Below is a small trained network, with its code and all its weights. Each question gives an input and a class and asks what happens when units are switched off, that is, made to give their printed mean instead of their output.

import numpy as np


def w(rows, s, z=0):
    codes = np.array(rows[::2]) - 128.0
    scale = np.full(codes.shape[1], s)
    scale[-1] = z or s
    return codes * scale


def f(y):
    return y / 2 * (1 + np.tanh(0.7978845608 * (y + 0.044715 * y**3)))


def log_softmax(a):
    a = a - a.max(-1, keepdims=True)
    return a - np.log(np.exp(a).sum(-1, keepdims=True))


def net(x, mask):
    res = np.array(x, float).reshape(1, 5) / 4 @ E
    y = f(res @ A[0][:, :-1].T + A[0][:, -1])
    res = res + np.where(mask, y, B[0][:, -1]) @ B[0][:, :-1]
    return log_softmax(res[-1] @ U[:, :-1].T + U[:, -1])


A, B = {}, {}
E = w([
[228,31,161],'x0',
[128,127,126],'x1',
[191,127,2],'x2',
[199,238,171],'x3',
[126,129,126],'x4',
],0.0068)
A[0] = w([
[42,202,77,50],'n1',
[43,165,129,75],'n2',
[47,123,89,35],'n3',
[115,140,165,44],'n4',
[165,113,47,106],'n5',
[171,181,142,49],'n6',
[164,89,149,90],'n7',
[176,241,213,173],'n8',
[69,199,167,126],'n9',
[212,207,170,19],'n10',
[52,5,128,136],'n11',
[52,180,95,89],'n12',
[218,95,164,105],'n13',
[63,69,64,101],'n14',
[125,57,131,199],'n15',
[96,186,117,89],'n16',
[212,114,170,197],'n17',
[56,10,137,154],'n18',
[50,122,205,229],'n19',
[159,117,57,65],'n20',
[167,157,61,255],'n21',
[96,214,104,92],'n22',
[84,166,110,25],'n23',
[86,72,112,48],'n24',
[43,190,85,48],'n25',
[52,76,72,70],'n26',
[224,210,178,59],'n27',
[145,92,140,13],'n28',
[115,77,125,183],'n29',
[63,56,214,58],'n30',
[194,34,188,97],'n31',
[146,207,155,141],'n32',
[67,109,205,82],'n33',
[168,84,191,226],'n34',
[166,147,38,111],'n35',
[106,146,203,88],'n36',
[72,70,101,75],'n37',
[103,86,141,51],'n38',
[126,110,68,154],'n39',
[125,163,80,35],'n40',
],0.012,0.0057)
B[0] = w([
[163,114,85,190],'n1',
[157,108,101,167],'n2',
[177,142,119,149],'n3',
[161,101,149,122],'n4',
[107,103,150,175],'n5',
[178,131,167,141],'n6',
[155,97,93,143],'n7',
[117,147,142,255],'n8',
[138,132,112,191],'n9',
[169,144,158,175],'n10',
[145,168,145,219],'n11',
[146,105,78,179],'n12',
[141,121,90,184],'n13',
[133,145,161,182],'n14',
[129,159,103,190],'n15',
[166,120,97,153],'n16',
[121,141,94,212],'n17',
[128,160,144,220],'n18',
[66,113,136,233],'n19',
[134,100,146,153],'n20',
[60,131,152,231],'n21',
[130,103,120,178],'n22',
[203,105,112,132],'n23',
[190,149,180,140],'n24',
[165,124,97,180],'n25',
[148,149,142,171],'n26',
[151,148,157,197],'n27',
[251,74,147,118],'n28',
[141,179,101,170],'n29',
[128,103,149,179],'n30',
[148,110,78,205],'n31',
[123,137,141,188],'n32',
[121,85,143,170],'n33',
[104,118,97,217],'n34',
[86,81,184,185],'n35',
[131,91,135,161],'n36',
[161,158,154,156],'n37',
[169,112,163,125],'n38',
[97,130,179,169],'n39',
[167,82,134,131],'n40',
],0.012,0.008)
U = w([
[153,254,181,87],'0',
[158,99,26,64],'1',
[34,200,96,254],'2',
[32,196,100,195],'3',
[63,38,202,40],'4',
],0.0099,0.0052)

Each question gives the input, the list of numbers given to net, and the class t.
The units are the neurons (one row each of A and B). Each row of codes is followed by its name. A weight is (code - 128) times the scale printed after its matrix; where a second scale follows, it is the last column's (A, B and U).
mask holds one flag per neuron, in row order. A switched-off neuron (its flag False) gives its mean, the last column of its row in B, instead of its output. The means were averaged over made-up inputs and are rounded, as every weight is.
A unit's drop is (log p(t) with every unit on - log p(t) with that unit switched off) / (log p(t) with every unit on - log p(t) with every unit switched off).
The circuit of an input: a set's keep is (log p(t) with only the set's units on - log p(t) with every unit switched off) / (log p(t) with every unit on - log p(t) with every unit switched off). Starting from the 12 units with the biggest drops (on a tie, the unit counted first), units are removed one at a time, each time the one whose removal leaves the highest keep (on an exact tie, the one counted first), for as long as the keep stays at least 0.8.
units of the circuit, in order: the units of the circuit, biggest drop first
unit that matters most: the unit with the biggest drop
k most important neurons: the k neurons with the biggest drops, biggest first
drop of u: that unit's drop, to one decimal
input [6,3,-4,-6,4], class 0: units of the circuit, in order	(n11, n18)
input [-6,1,-7,-3,2], class 4: unit that matters most	n19
input [6,-4,-6,2,-6], class 1: units of the circuit, in order	(n31, n21)
input [-4,3,-6,-3,4], class 4: 4 most important neurons	(n33, n30, n19, n17)
input [-1,-7,-7,-7,-7], class 0: units of the circuit, in order	(n11, n18)
input [4,3,8,7,0], class 4: units of the circuit, in order	(n35, n5)
input [2,1,2,-4,-3], class 0: units of the circuit, in order	(n19, n11, n18)
input [-8,-1,7,-5,-1], class 1: units of the circuit, in order	(n1, n25)
input [-4,-5,8,-6,-6], class 4: 2 most important neurons	(n35, n5)
input [-6,-6,8,4,0], class 4: 2 most important neurons	(n35, n21)
input [8,-7,-5,7,2], class 1: 3 most important neurons	(n31, n13, n34)
input [-5,-1,-8,-5,-3], class 4: 4 most important neurons	(n33, n19, n30, n36)
input [4,3,5,2,2], class 4: 2 most important neurons	(n35, n5)
input [7,-2,-7,-5,-8], class 3: units of the circuit, in order	(n15)
input [-5,3,-6,1,-5], class 4: 2 most important neurons	(n33, n19)
input [4,-2,-5,-5,5], class 0: drop of n15	0.1
input [-6,-4,6,-6,-4], class 0: drop of n26	0.2
input [-7,3,-5,-2,-5], class 1: drop of n20	0.0
input [1,-6,8,-1,-3], class 4: drop of n35	0.2
input [-6,5,4,-1,-4], class 1: unit that matters most	n1
